Here is a tiny trained network, its code and every weight. The questions are about switching its units off for an input and a class, where a switched-off unit gives its printed mean instead of its output.

import numpy as np


def w(rows, s, z=0):
    codes = np.array(rows[::2]) - 128.0
    scale = np.full(codes.shape[1], s)
    scale[-1] = z or s
    return codes * scale


def f(y):
    return y / 2 * (1 + np.tanh(0.7978845608 * (y + 0.044715 * y**3)))


def log_softmax(a):
    a = a - a.max(-1, keepdims=True)
    return a - np.log(np.exp(a).sum(-1, keepdims=True))


def net(x, mask):
    res = np.array(x, float).reshape(1, 7) / 4 @ E
    y = f(res @ A[0][:, :-1].T + A[0][:, -1])
    res = res + np.where(mask, y, B[0][:, -1]) @ B[0][:, :-1]
    return log_softmax(res[-1] @ U[:, :-1].T + U[:, -1])


A, B = {}, {}
E = w([
[123,132,120,120,134,131],'x0',
[127,127,126,125,130,126],'x1',
[167,110,85,196,254,68],'x2',
[93,73,6,172,131,204],'x3',
[23,88,231,138,174,142],'x4',
[195,82,185,83,177,197],'x5',
[134,122,137,138,121,125],'x6',
],0.0088)
A[0] = w([
[199,130,98,93,113,131,108],'N1',
[68,171,108,77,100,128,93],'N2',
[81,121,100,106,109,51,45],'N3',
[112,64,80,180,82,165,49],'N4',
[133,167,182,82,102,59,112],'N5',
[153,110,184,130,177,215,168],'N6',
[137,191,183,103,142,50,109],'N7',
[68,91,83,164,128,196,169],'N8',
[179,82,88,135,115,218,105],'N9',
[72,93,80,163,124,165,125],'N10',
[67,158,91,97,136,86,150],'N11',
[51,101,170,153,157,142,85],'N12',
[155,128,120,158,195,107,62],'N13',
[125,125,111,121,162,104,73],'N14',
[145,94,162,117,189,223,134],'N15',
[6,114,128,147,121,71,121],'N16',
[69,172,119,114,76,104,37],'N17',
[108,116,135,124,120,129,8],'N18',
[81,144,134,114,52,180,83],'N19',
[173,158,83,99,110,111,149],'N20',
[127,156,139,106,86,176,146],'N21',
[165,148,146,114,155,191,197],'N22',
[177,154,96,141,105,135,121],'N23',
[137,113,120,172,202,108,132],'N24',
[66,100,162,118,155,121,140],'N25',
[134,141,146,93,90,177,11],'N26',
[139,128,120,187,192,89,90],'N27',
[112,110,133,69,66,188,80],'N28',
[116,144,141,115,78,173,68],'N29',
[105,161,144,122,80,165,147],'N30',
[80,115,164,156,143,140,132],'N31',
[201,144,98,98,119,144,124],'N32',
[77,193,119,212,87,96,202],'N33',
[120,119,131,87,72,145,52],'N34',
[166,123,78,155,57,89,111],'N35',
[74,145,99,179,114,73,117],'N36',
[74,101,126,121,119,85,118],'N37',
[169,150,100,145,88,115,77],'N38',
[162,137,115,185,184,99,138],'N39',
[168,116,186,132,135,138,157],'N40',
[110,174,120,177,158,117,133],'N41',
[112,97,142,137,118,121,3],'N42',
[76,122,172,159,142,152,159],'N43',
],0.013,0.0042)
B[0] = w([
[100,169,133,138,44,114,196],'N1',
[128,80,154,157,146,137,191],'N2',
[188,70,153,73,139,81,173],'N3',
[169,210,109,105,229,141,209],'N4',
[194,184,46,187,247,136,252],'N5',
[143,141,182,38,40,65,241],'N6',
[198,212,37,180,232,183,255],'N7',
[212,171,105,142,191,116,254],'N8',
[199,160,122,150,175,64,232],'N9',
[204,214,13,163,198,115,222],'N10',
[141,130,150,89,70,32,190],'N11',
[45,211,164,132,82,192,220],'N12',
[93,71,137,139,133,172,191],'N13',
[109,100,199,180,147,136,143],'N14',
[168,147,184,34,83,51,238],'N15',
[96,175,172,45,27,78,248],'N16',
[151,57,129,97,151,118,194],'N17',
[166,170,155,187,141,192,120],'N18',
[82,48,147,174,170,189,244],'N19',
[85,188,163,165,32,172,206],'N20',
[114,73,122,165,150,148,214],'N21',
[151,38,255,27,104,40,199],'N22',
[63,179,171,76,101,139,186],'N23',
[58,45,119,161,123,187,218],'N24',
[76,205,69,140,80,140,211],'N25',
[127,86,138,159,131,92,186],'N26',
[79,55,130,200,144,221,217],'N27',
[103,66,73,208,163,149,248],'N28',
[74,62,174,155,167,169,197],'N29',
[106,51,151,186,171,167,214],'N30',
[76,203,112,149,92,146,194],'N31',
[31,180,165,108,43,96,202],'N32',
[233,41,219,7,105,31,254],'N33',
[100,97,78,185,140,133,192],'N34',
[61,187,167,94,58,137,214],'N35',
[200,70,180,99,132,108,218],'N36',
[129,167,92,78,80,80,169],'N37',
[43,180,154,92,68,175,175],'N38',
[121,50,118,167,133,194,222],'N39',
[183,120,77,96,157,88,195],'N40',
[101,69,179,106,124,146,177],'N41',
[141,154,123,99,130,193,121],'N42',
[74,193,134,132,71,143,213],'N43',
],0.0072,0.0083)
U = w([
[144,65,185,126,48,8,253],'0',
[2,219,131,194,9,114,72],'1',
[36,9,119,244,136,145,44],'2',
[181,223,60,232,198,86,29],'3',
],0.0081,0.0048)

Each question gives the input, the list of numbers given to net, and the class t.
The units are the neurons (one row each of A and B). Each row of codes is followed by its name. A weight is (code - 128) times the scale printed after its matrix; where a second scale follows, it is the last column's (A, B and U).
mask holds one flag per neuron, in row order. A switched-off neuron (its flag False) gives its mean, the last column of its row in B, instead of its output. The means were averaged over made-up inputs and are rounded, as every weight is.
A unit's drop is (log p(t) with every unit on - log p(t) with that unit switched off) / (log p(t) with every unit on - log p(t) with every unit switched off).
The circuit of an input: a set's keep is (log p(t) with only the set's units on - log p(t) with every unit switched off) / (log p(t) with every unit on - log p(t) with every unit switched off). Starting from the 12 units with the biggest drops (on a tie, the unit counted first), units are removed one at a time, each time the one whose removal leaves the highest keep (on an exact tie, the one counted first), for as long as the keep stays at least 0.8.
circuit, biggest first: the units of the circuit, biggest drop first
unit that matters most: the unit with the biggest drop
top k neurons: the k neurons with the biggest drops, biggest first
drop of u: that unit's drop, to one decimal
input [3,-1,1,8,-8,8,-4], class 0: circuit, biggest first -> N22
input [-6,-3,2,1,6,-6,1], class 0: top 2 neurons -> N33, N36
input [1,3,-5,-7,7,-8,0], class 0: top 4 neurons -> N33, N16, N17, N3
input [-4,-2,-4,-7,-2,-4,0], class 3: top 2 neurons -> N5, N7
input [3,4,6,-1,-5,5,0], class 2: circuit, biggest first -> N39, N24
input [6,-4,6,7,-8,2,-4], class 1: circuit, biggest first -> N32, N20
input [-6,2,0,0,-5,4,7], class 1: top 3 neurons -> N33, N32, N36
input [6,7,-7,4,5,-7,-3], class 0: top 3 neurons -> N16, N33, N11
input [-7,4,-8,-7,8,1,-6], class 1: top 3 neurons -> N25, N12, N43
input [-8,-8,-1,-7,-4,5,0], class 3: top 3 neurons -> N7, N5, N33
input [-3,-2,-8,-4,-8,5,-7], class 1: top 3 neurons -> N32, N1, N20
input [4,-8,0,7,2,8,-2], class 0: top 4 neurons -> N15, N6, N22, N7
input [-8,5,6,3,4,-6,4], class 0: top 3 neurons -> N33, N16, N36
input [8,-2,6,-7,-7,-5,-2], class 1: top 3 neurons -> N20, N35, N38
input [-7,1,5,4,-2,-5,-8], class 0: circuit, biggest first -> N33
input [-7,8,8,7,-4,-4,-6], class 2: top 3 neurons -> N24, N27, N39
input [-5,-1,7,2,-1,-7,0], class 0: top 2 neurons -> N33, N36
input [-6,-6,-6,2,4,-6,0], class 0: top 2 neurons -> N33, N16
input [-8,4,-8,-3,-4,7,-4], class 2: top 2 neurons -> N28, N33
input [-3,5,-8,-2,3,6,-2], class 2: unit that matters most -> N28
input [4,5,6,-5,2,-3,1], class 2: drop of N14 -> 0.0
input [4,7,5,0,-5,-2,3], class 1: drop of N38 -> 0.1
input [-8,-6,-3,4,-1,-3,1], class 3: drop of N10 -> 0.3
input [2,8,4,-5,3,1,8], class 3: drop of N7 -> 0.3
